(in the rows, 128 means zero)
Each row of numbers belongs to one of the objects below and depends on some of the facts about them. Some rows are named. Which object is each other row?

Some facts about the objects:
ranar: uses; dizos: is of sort
besuflal {ranar=skoru, dizos=883}
bezur {ranar=plosen, dizos=329}
bitro {ranar=plilem, dizos=883}
bivil {ranar=brokles, dizos=883}
brabuk {ranar=flipi, dizos=470}
bragim {ranar=zegrak, dizos=883}
briflik {ranar=reskul, dizos=329}
brinum {ranar=ridu, dizos=329}
brogre {ranar=bupem, dizos=883}
brokles {ranar=tivoson, dizos=470}
brutrol {ranar=pivir, dizos=470}
budron {ranar=tribem, dizos=883}
bupem {ranar=bitro, dizos=883}
buren {ranar=zelo, dizos=883}
dagra {ranar=komen, dizos=329}
daskur {ranar=pifol, dizos=470}
difen {ranar=tugun, dizos=883}
dovar {ranar=fafloklo, dizos=470}
dozus {dizos=845}
dramer {ranar=natin, dizos=329}
dratre {dizos=883}
drivu {ranar=sosas, dizos=883}
fafloklo {ranar=fovor, dizos=470}
falo {ranar=rebos, dizos=845}
figrepa {ranar=mamudos, dizos=845}
flipi {ranar=dratre, dizos=470}
flipler {ranar=brogre, dizos=329}
fluzer {ranar=vubivum, dizos=845}
fovor {dizos=883}
giskos {ranar=koter, dizos=329}
goga {ranar=skilak, dizos=329}
goskistis {dizos=329}
graflum {ranar=pinam, dizos=470}
gragrim {ranar=pluvo, dizos=470}
grufloke {ranar=pladrenen, dizos=470}
gruga {ranar=zemim, dizos=329}
kastis {ranar=flipler, dizos=883}
kloruskor {dizos=883}
kluskomur {dizos=883}
komen {ranar=pleplas, dizos=329}
konel {ranar=zogru, dizos=883}
koter {ranar=brabuk, dizos=883}
lapil {ranar=zesosok, dizos=883}
latru {dizos=883}
lega {ranar=difen, dizos=883}
listegrak {ranar=tetek, dizos=883}
loflutu {ranar=luskefo, dizos=883}
luskefo {ranar=plesten, dizos=883}
mamudos {dizos=845}
meples {dizos=883}
naklom {dizos=470}
natin {dizos=329}
nibrom {dizos=883}
nidokin {ranar=konel, dizos=883}
nivu {ranar=vodri, dizos=883}
nofus {ranar=dovar, dizos=883}
noza {dizos=470}
nutro {ranar=trezitis, dizos=329}
pezi {ranar=kloruskor, dizos=470}
pifol {ranar=sastapam, dizos=883}
pinam {ranar=fluzer, dizos=470}
pivir {ranar=buren, dizos=329}
pladrenen {ranar=trustor, dizos=329}
plani {dizos=470}
pleplas {ranar=grufloke, dizos=883}
plesten {ranar=stefes, dizos=883}
plifu {ranar=vuzik, dizos=470}
plilem {dizos=883}
plosen {ranar=plurik, dizos=883}
plotru {dizos=883}
plurik {ranar=drivu, dizos=883}
pluvo {ranar=gruga, dizos=883}
puges {ranar=vefli, dizos=329}
rebos {ranar=meples, dizos=329}
reskul {ranar=noza, dizos=470}
ridu {ranar=sufles, dizos=329}
riskul {ranar=lapil, dizos=845}
sastapam {ranar=latru, dizos=470}
setol {ranar=plifu, dizos=329}
sistos {ranar=budron, dizos=329}
skilak {ranar=besuflal, dizos=329}
skoru {ranar=gragrim, dizos=883}
skuflus {ranar=tazon, dizos=470}
sosas {dizos=470}
stefes {dizos=329}
stiplan {ranar=kastis, dizos=883}
sufles {ranar=plani, dizos=883}
suke {ranar=goga, dizos=470}
sutarek {ranar=nofus, dizos=845}
sutiplok {ranar=loflutu, dizos=883}
tazon {ranar=kluskomur, dizos=329}
tetek {dizos=883}
tivoson {ranar=bezur, dizos=845}
togri {ranar=lega, dizos=470}
trezitis {dizos=845}
tribem {dizos=883}
trustor {ranar=stiplan, dizos=329}
tugun {ranar=figrepa, dizos=883}
tuklu {ranar=dramer, dizos=845}
vasel {ranar=giskos, dizos=329}
vefli {ranar=dozus, dizos=470}
verim {ranar=sistos, dizos=883}
vidom {ranar=sutarek, dizos=470}
viplobom {ranar=nibrom, dizos=883}
vodri {dizos=329}
vubivum {dizos=883}
vuzik {ranar=riskul, dizos=329}
zegrak {ranar=brinum, dizos=883}
zelo {ranar=listegrak, dizos=470}
zemim {ranar=vasel, dizos=329}
zesosok {ranar=vidom, dizos=845}
zilenol {ranar=graflum, dizos=883}
zogru {ranar=puges, dizos=845}
zutomen {dizos=845}

Known rows:
[131 137 142 139 131 132 150 146 125 156 152 133 116 139 116 115 111 126
 122 150 156 106 138 136 137  79 120 134 143 133 128 135] -> ridu
[121 140  95  67 154 168 114 179 156 126 117 108 103 146 151 127 149 149
 111 125  78 148 110 131 125 220 131 125 186 128 145 130] -> pleplas
[128 150 124 102 156 161 151 193 123 165 168 124 100 172 134 111 127 146
 112 158 123 128 101 140 145 159 127 140 183 135 156 142] -> komen
[131 137 142 139 131 131 149 144 123 155 151 133 115 139 115 116 110 126
 122 151 155 106 138 136 137  78 119 134 143 134 128 134] -> puges
[124 126 122 107 128 139 113 122 162 116 100 125 116 105 135 131 140 131
 119 114 116 133 145 129 121 147 120 120 144 125 113 122] -> zegrak
[123 127 116 106 128 138 113 128 159 116 100 121 118 110 134 132 135 129
 120 116 113 129 147 128 118 142 123 120 145 125 115 122] -> luskefo
[143 101 110  92 142 120 135 122 168 100  85 138  95 152 158 139 138 114
 127 128  91 113 134 133  99  65 111 106 133 100 118 120] -> fovor
[139 102 128  97 141 128 133 109 169 101  87 146  93 134 159 136 154 119
 123 121 101 127 129 134 109  94 105 108 135 103 111 121] -> nofus
[150  77 155 132 136  73 153 103 105 109 154 144 124 171 163 138 151 115
 156 135  88 129  71 120 128  91 115 116  94  91 152 129] -> dovar
[119 149 111 110 115  59 111 110  86 143  64 165 147  82 142 128 115 118
 124 120 154  97 192 123 113 214  93  96  92 121 133 127] -> besuflal
[125 157 144 146 117  55 148 120  54 183 116 178 141 109 126 111  96 115
 124 152 198  78 182 131 134 153  89 110  92 129 145 140] -> goga
[132 151  89 145 139 167 133 138  91 104 107 147 153 170 121 137 120 119
 128 138 156 154 108 137 111 109 168 143  88 151 130 131] -> dozus
[128 136 161 145 130 137 149 130 125 157 151 145 110 126 120 113 129 130
 118 144 166 118 132 138 145 102 111 134 143 132 123 135] -> briflik
[123 123 122  90 134 163 115 168 176  95 114 121 115 103 133 133 147 127
 122 125  98 144 126 128 118 131 123 124 158 128  94 121] -> stiplan
[130 107 161 147 121  93 130 113  96 125 169 126 148 126 137 130 146 131
 149 123 109 146  84 115 147 171 127 131 106 116 148 131] -> daskur
[121 127 132 111 128 143 112 116 159 117 100 132 114  97 137 130 150 134
 117 110 122 140 142 130 125 161 115 120 144 122 111 122] -> viplobom
[132 121  80 144 122 124 109  26 168 161  86  74 104 164 121 135  94 143
 117  92 113  92 181 128 116  90 151 127 144 123 169 120] -> dratre
[126 128  98 101 128 132 114 140 159 117 100 111 123 123 129 134 117 126
 124 122 103 115 153 126 110 121 130 119 144 128 121 121] -> latru
[136 131 131 184 125 122 145  28 133 200 138 104  96 176 109 116  93 144
 112 119 168  86 164 139 146  55 137 142 141 129 174 133] -> giskos
[132 151  95 148 138 167 134 131  91 105 105 151 150 166 123 137 127 120
 126 136 160 159 106 138 113 114 165 143  86 149 128 131] -> trezitis

Name these rows:
No name comes twice in this set of rows, the named rows included.
[133 139 133 173 122 102 146  57 110 195 131 125 109 157 113 114  93 135
 116 129 177  82 170 136 142  84 124 133 127 128 167 135]	zemim
[140 133 122 144 147 168 147 114 102  91  99 179 128 170 144 138 158 116
 124 136 158 171  85 145 114  99 146 137  83 133 118 131]	sutarek
[126 159 142 144 117  52 148 125  50 183 115 181 144 108 126 111  95 114
 125 154 199  76 183 131 134 156  88 109  90 129 145 140]	skilak
[126 148 144 109 155 166 151 182 125 162 168 135  96 157 136 109 144 147
 109 153 132 139  97 141 152 173 119 140 183 134 148 142]	dagra
[125 126 159 153 108  20 128  88  29 152 136 167 174 101 146 126 128 121
 152 124 150 117 127 111 144 237 100 109  57 111 166 136]	suke
[132 144 134 165 121  90 147  74  95 193 127 136 118 146 116 114  93 130
 119 135 181  79 173 135 139 100 115 127 119 128 161 136]	gruga
[132 108 136 139 122  87 130 133  94 125 171 112 155 143 131 133 122 126
 155 131  98 129  92 111 138 144 137 130 106 121 155 130]	vefli
[134 107 126 137 122  84 131 138  94 126 171 104 158 151 128 134 111 124
 157 134  92 120  96 111 133 130 142 129 105 120 158 129]	noza
[126 154 113 145 138 188 130 148 100  96 116 156 150 145 121 134 145 125
 123 134 161 179  93 138 122 138 163 149  96 153 112 131]	zesosok
[125 131  97  98 129 136 113 149 157 118 103 111 125 119 128 133 118 128
 123 122 103 118 151 126 112 134 129 120 146 129 119 122]	drivu
[133 139 124 134 131 127 150 158 122 157 153 123 121 153 111 118  92 123
 125 156 148  94 144 134 129  59 127 133 143 136 133 134]	stefes
[132 122 170 141 123 153 151 173 155 113 166 141 121 103 104 119 125 111
 130 156 157 120 126 135 133  10 115 137 139 136  72 128]	flipler
[128 109 128 107 116 152 115 171 192  67 113 120 133  80 112 139 127 105
 135 129 108 127 146 125 103  29 125 121 133 130  52 113]	plilem
[135 134 133 179 124 115 145  40 122 198 135 113 102 169 112 115  94 140
 114 123 172  85 166 138 144  68 131 138 134 128 170 134]	vasel
[138  99 123 186 116  82 125  13 110 170 157  75 133 185 123 133 103 145
 145  97 108 110 118 115 146 113 159 140 108 114 203 128]	flipi

The same objects again, as new rows of numbers:
Known rows:
[131 125 101  98 115 180 113 169 147 152 168 123 153 120 122 121 117 136
 117 114 144 132 125  86 168 145 116 116 106 107 149 184 105 137 101 150
 135 106 114 139 130 141  94  90 134 114 126 114 138 144] -> sistos
[148 153 145 113 108 205 174 110 182 123 195  90 130 151 134 144 100 166
  93 161 154 180 150  74 114 151 107 124  88 101 130 158  97 155  18 162
 123 130 100 141 135 150 107 118 177  56 144 124  95 107] -> vuzik
[129 151 166 146 119 115 188  73 140 123 121 116 113 180 139 157 100 132
 123 173 119 182 155 129  53 139 100 142 104 148 111  86 165 175  96 134
 111 152 111 145 108 122 135 188 155  66 138 127  86  81] -> lapil
[134 126 122 143 153  92 129 117 138 156  98 162 148 153 142 129 123 106
 150 138 130 137 107 136  88 146 121 143 133 137 140 113 153 168 169 116
 112 139 135 144 112 114 139 161 103  93 121 152 128 109] -> nidokin
[111 112 148 129 109 108 135 115 112 133 109 125 140 140 127 144 107 128
 120 132 110 125 131 144 108 126 107 137 118 150 113  98 168 167 173 118
 143 137 131 137 100 117 115 170 115 115 117 117 132 108] -> meples
[114 127 116 180 109 132 145 164 144 106 196 109  99  93 172 112 150 137
  94  75 148 115 150 143 151 121 138 157 132 132 118  85 146 127 126 141
 120 150 105  34 101 124 129 107 145 194 109 114 150 142] -> mamudos
[123 115 133 137 132 101 129 116 127 144 105 145 145 145 137 134 111 117
 136 132 120 129 115 141 100 137 114 140 125 145 125 102 161 170 173 116
 126 137 133 138 105 115 127 165 108 103 116 133 133 110] -> difen
[121 111 111  92  97 187 111 171 139 140 177 107 150 109 117 124 103 145
 105 107 134 123 129  89 179 134 108 113  98 115 136 172 113 140 105 151
 151 104 111 131 123 138  78  94 137 124 122  96 146 145] -> stefes
[151 114 176 102 170  92  57  67 122 106  30  78 115 144  92 104 138 145
 119 116 163 106 173 147 154  39 193 119 193 116 147 113 119  48  92 123
 173 119 147 123 165 163 112  47 111 167 187 119  55 132] -> flipi
[130 128 102  97 112 180 117 168 145 150 166 119 151 121 118 122 119 137
 115 116 142 133 129  86 167 145 115 114 107 106 146 186 105 135  98 149
 136 105 116 140 131 142  94  93 136 115 127 111 135 143] -> goskistis
[107  93 170 108 119 100 184 171 102 109  77 181 136 112 125 177 158 128
 111 131  83 106 164 185  82 146 106 119  91 102 155 106 173 167 179 116
 120 136 165 165 159 144 165 177 124 122 152 138 133 112] -> skoru
[159 163 133 120 126 200 174 107 191 134 188 105 134 159 138 139 108 157
 105 166 163 186 145  70 104 162 117 127  97  94 142 165  90 154  13 160
 106 132 104 146 143 150 120 114 173  45 146 140  91 107] -> setol
[152 122 133 133 185 123  99  96 134  91 114 140 102 107 127 108 133 122
 165 145 123 113  82 137 132  99 164 108 155 124 124 119  75  69  90 118
 117 121 131 125 172 124 162 104 136 139 150 158 135 148] -> daskur
[121 156 117 120 157 102 131 120  86  92 109 132  45 143 104 115 121  88
 195 145  79 163 132 133 117  83 127  85 122 171 120 119 130  48  52 159
 104  97  75 128 158 114 141 110 185 172 176  74  97 151] -> fafloklo
[114 188  93 183 118 107 187 165 133 119 182 122  53 146 167 115 164  98
 134 101 134 180 190 129 103 133 123 145 119 152 136  99 171 108  68 174
  76 141  67  52 106 124 143 114 188 187 140  85  91 131] -> sutarek
[124 116 133 138 135 100 129 117 128 146 105 146 144 145 136 134 113 116
 138 133 121 131 114 140  99 137 115 140 126 144 127 103 159 170 171 116
 125 138 132 138 106 115 126 163 107 100 117 136 133 109] -> lega
[138 150 146 129 160 123 143  86 117  78 123 115  58 140 118 124 115 118
 169 164 100 161 124 131 105  88 138  98 125 151 110 105 107  64  33 149
 109 117  92 126 162 121 151 119 184 138 172 108  98 134] -> vidom
[118 175 135 130 105 136 121  88  79 125  75 130  88 108 103 105 149 149
 151 165 115 166  83 126 208  85 189 134 179 131  68 158  25  56  77  70
 126 105 161 135 156 134 185 161 142 199 114 156 145 137] -> grufloke
[117 183  84  97  60 189 125 146  99 175 154 104 147 126  98 117 148 148
 109 143 148 158 129  70 204 155 136 132 142 106 109 225  61 106 102 116
 137 106 145 157 123 144 128 125 133 146  94 126 139 142] -> trustor
[160 148 142 105 111 173 150 213 193 139 122 118 153 112 101 154 147 145
 110 100 130 108 200 130 163 140 122  96  64 104 162 211 110  99 117 154
 140  86 153 167 174 172  34  75 109 151 113 110  87 138] -> zemim

Name these rows:
No name comes twice in this set of rows, the named rows included.
[121 124 138 135 124 100 137 113 120 141 102 139 142 148 129 139 117 120
 131 137 118 134 130 141  98 136 114 139 124 142 123 106 161 163 168 116
 129 138 135 143 108 118 128 166 111 106 119 131 126 108]	plotru
[138 177 144 199 119 143 209 109 181  92 209  93  74 138 185 132 151 150
  89 129 165 175 179 127  86 140 137 168 122 120 118  76 133 134  40 155
  89 175  92  48 114 135 158 130 186 134 132 136  92 106]	riskul
[126 143 102 187 132 121 145 163 157 119 187 128 102 104 177 105 164 124
 110  82 159 123 142 137 137 135 146 159 143 124 135  98 137 124 124 140
 102 154 108  41 109 124 145 102 140 182 113 134 142 141]	zogru
[125 149 106 183 122 121 153 160 150 118 182 123  98 107 171 110 171 126
 106  86 158 126 157 139 136 135 148 159 142 122 134 102 138 117 119 140
 103 153 113  45 112 129 147 105 143 186 115 131 133 139]	zutomen
[142  85  80 112 132 187  79 179 166 148 183 147 170 107 129 102  84 134
 121  96 146 122  95  86 170 139 108 121 101 111 146 162 110 155 120 146
 130 100 106 126 128 134  86  84 120 111 120 124 175 151]	bezur
[106 188  90 102  50 184 138 162 104 200 117 135 141 127 105 110 140 153
 118 139 146 200 116  71 239 138 151 146 136 106 104 229  43 126  81  97
 128  86 148 154 123 152 129 152 139 169  93 127 144 129]	komen
[124 144 105 186 124 122 149 162 152 117 187 125 100 104 175 109 165 127
 106  83 159 123 148 140 138 133 146 160 139 124 132  97 139 122 121 140
 105 153 109  41 109 128 145 105 141 184 113 130 140 140]	fluzer
[ 95  80 165  95 120  97 176 161  80 110  74 186 139 115 126 170 161 128
 104 133  89 110 157 178  82 143 109 122 109  90 163  97 179 178 175 115
 123 144 162 161 154 144 192 176 133 112 173 138 138 111]	besuflal
[117 110 177 103 111  70  91  85 108 157  20  81 157 182  99 133 121 139
  85 107 158 124 214 150 118  76 140 150 164 132 147  94 205 147 171 121
 184 138 150 138  99 156  83 110  88 131 158  96  49  92]	dratre
[106 163 116 132 117  80 169 130  92 150  94 145  95 188 120 140 113  81
 168 145  88 188 166 132  69 132  85 122 100 179 129 108 203 149 124 154
 100 120  87 151 101 111 122 171 157 120 147  75  85 106]	nofus

Now the same objects, written a new way:
Some rows with their names:
[ 71 113 144 137 152 165 100 104 138  93 120 119  80 148 149 166  86 133
 108 132  98 110 142  93 195  84 159 132] -> falo
[130 132 144  80 131 124 125 111 154 126 135  97 118 133 101  91 132  90
 135 137 168 127 118 174 138  87 128 184] -> tetek
[152 138 161  61 101  92 135 106 143 109 187 128  98 143 153 103 174 140
 120 155 151 150 117 139 159  99 201 141] -> kastis
[121 127 170 142 104 125 146 158 167 153 120 126 151 122 140 149 130 115
 144 141 128  79 183  66 197 177 131 123] -> goga
[139 126 154 144 145 122 141 163 165 139 131 168 175 110 132 124 119 127
 125 133 144  63 159  45 168 137 142  92] -> komen
[ 80 137 137 131 112 124 132 173 159 192 138 136 132 128 155 143 142  88
 155 163 122  74 167  50 176 162 119 105] -> gruga
[122 179 154  84 109 102  76 100  99 110 159  87 160 166 134  88 113 115
 115 143 155 112  90 149 179 129 159 157] -> lapil
[130 134 140  74 128 124 121 105 148 131 134 101 121 131 107  90 132  87
 139 140 171 128 118 167 137  88 134 188] -> meples
[148 131  83 128 207 194 118 120 145 105  98 116  91 102 170 101 152 122
 164 163 161  99 155 159 188 138 109 159] -> sosas
[ 71 112 143 140 155 164 105 104 140  90 118 117  79 147 141 165  86 135
 108 128  99 111 144  97 192  81 155 134] -> fluzer
[ 72 136 152 146 151 171  52  85 102  76 119 102 122 166 158 142  80 114
 103 139  99  92 119  73 217 105 179 148] -> sutarek
[ 88 166 110  73 101  82 156  88 122 127 155 121 141 126 101 107  94 158
 131 131 151 124 145 184 169 116 169 137] -> zegrak
[ 69 150 103 121 161 107 126 178 154 183 182 146 137 125 134 134 151  92
 148 175 102  54 139  43 170 127 109  94] -> giskos
[124 155 149  78 105  99 124 118 129 130 158 108 124 147 132 107 118 130
 121 133 156 130 110 162 156 107 139 141] -> verim
[130 155 146  68 107 101 121 117 129 128 156 114 124 144 142 113 110 137
 128 132 151 129 112 160 160 101 128 151] -> bivil
[122 131 147 135 138 117 140 157 166 139 143 134 159 116 125 141 140 113
 143 146 120  64 166  63 193 153 129 126] -> rebos
[123 135 149 133 137 115 142 160 163 137 146 132 160 116 125 145 136 123
 139 144 119  64 167  61 197 156 130 120] -> sistos
[133 143 156  56  94  85 133 106 141 109 199  98  87 151 145 121 184 136
 132 160 129 147 120 155 182 116 183 163] -> bupem
[152 133 141  80 134 119 132 155 162 136 148 159 170 105 176 161 106 154
 173 136  97  65 171  48 216 127  70 160] -> bezur
[ 71 112 143 139 151 165 100 105 136  91 121 118  81 148 150 165  87 134
 110 129  99 113 140  93 196  83 159 134] -> tuklu

Which object is each row?
No name comes twice in this set of rows, the named rows included.
[ 97 116 137  95 151 165  96 102 137  87 120 140  90 138 190 184  60 167
 136 121  83 112 147  82 214  62 110 164]	tivoson
[154 159 143  24 106 102 114 116 128 126 157 135 134 133 182 128  86 167
 156 124 135 131 116 148 178  82  79 179]	plosen
[129 132  68 138 205 187 134 106 140 105  96 116  96  97 146  97 153 125
 161 165 163  95 167 172 188 147 134 150]	plani
[130 146 153  62 101  94 129 107 139 115 182  99  98 148 137 114 163 128
 132 153 138 141 118 160 172 113 167 163]	bitro
[138 161  97 145 186 168 104 125 112  96 121 110 104 127 181 110 143 154
 132 161 146  90 138 156 211 173 136 109]	plifu
[ 73 142 121 126 132 118 128 174 156 192 156 141 132 126 148 139 149  88
 152 169 113  66 154  49 172 147 115  98]	zemim
[126 132 159 142 146 112 150 173 173 130 150 118 155 122 108 152 136 130
 128 138 114  60 159  74 196 155 117 114]	pivir
[143 151 110 156 198 164 132 152 137  93 123 100  82 129 158 129 146 170
 120 148 144  97 139 177 201 165 113  93]	zelo
[129 137 140  76 129 125 116 102 144 126 131 100 126 133 110  85 131  82
 138 143 172 125 117 165 141  90 135 187]	fovor
[ 91 156 153  83  63 112 120 131 126 179 132 106  96 155 165 114 120 101
 134 144 167 151 125 158 141 130 137 130]	pluvo
[159 115 159 143 145 124 145 157 172 132 131 192 175 102 145 112 127 127
 118 136 157  74 157  26 155 123 170  82]	pladrenen
[138 149 100 152 186 171 117 148 135 103 123 123  85 126 171 109 137 167
 137 170 146 104 138 165 204 163 124 109]	togri

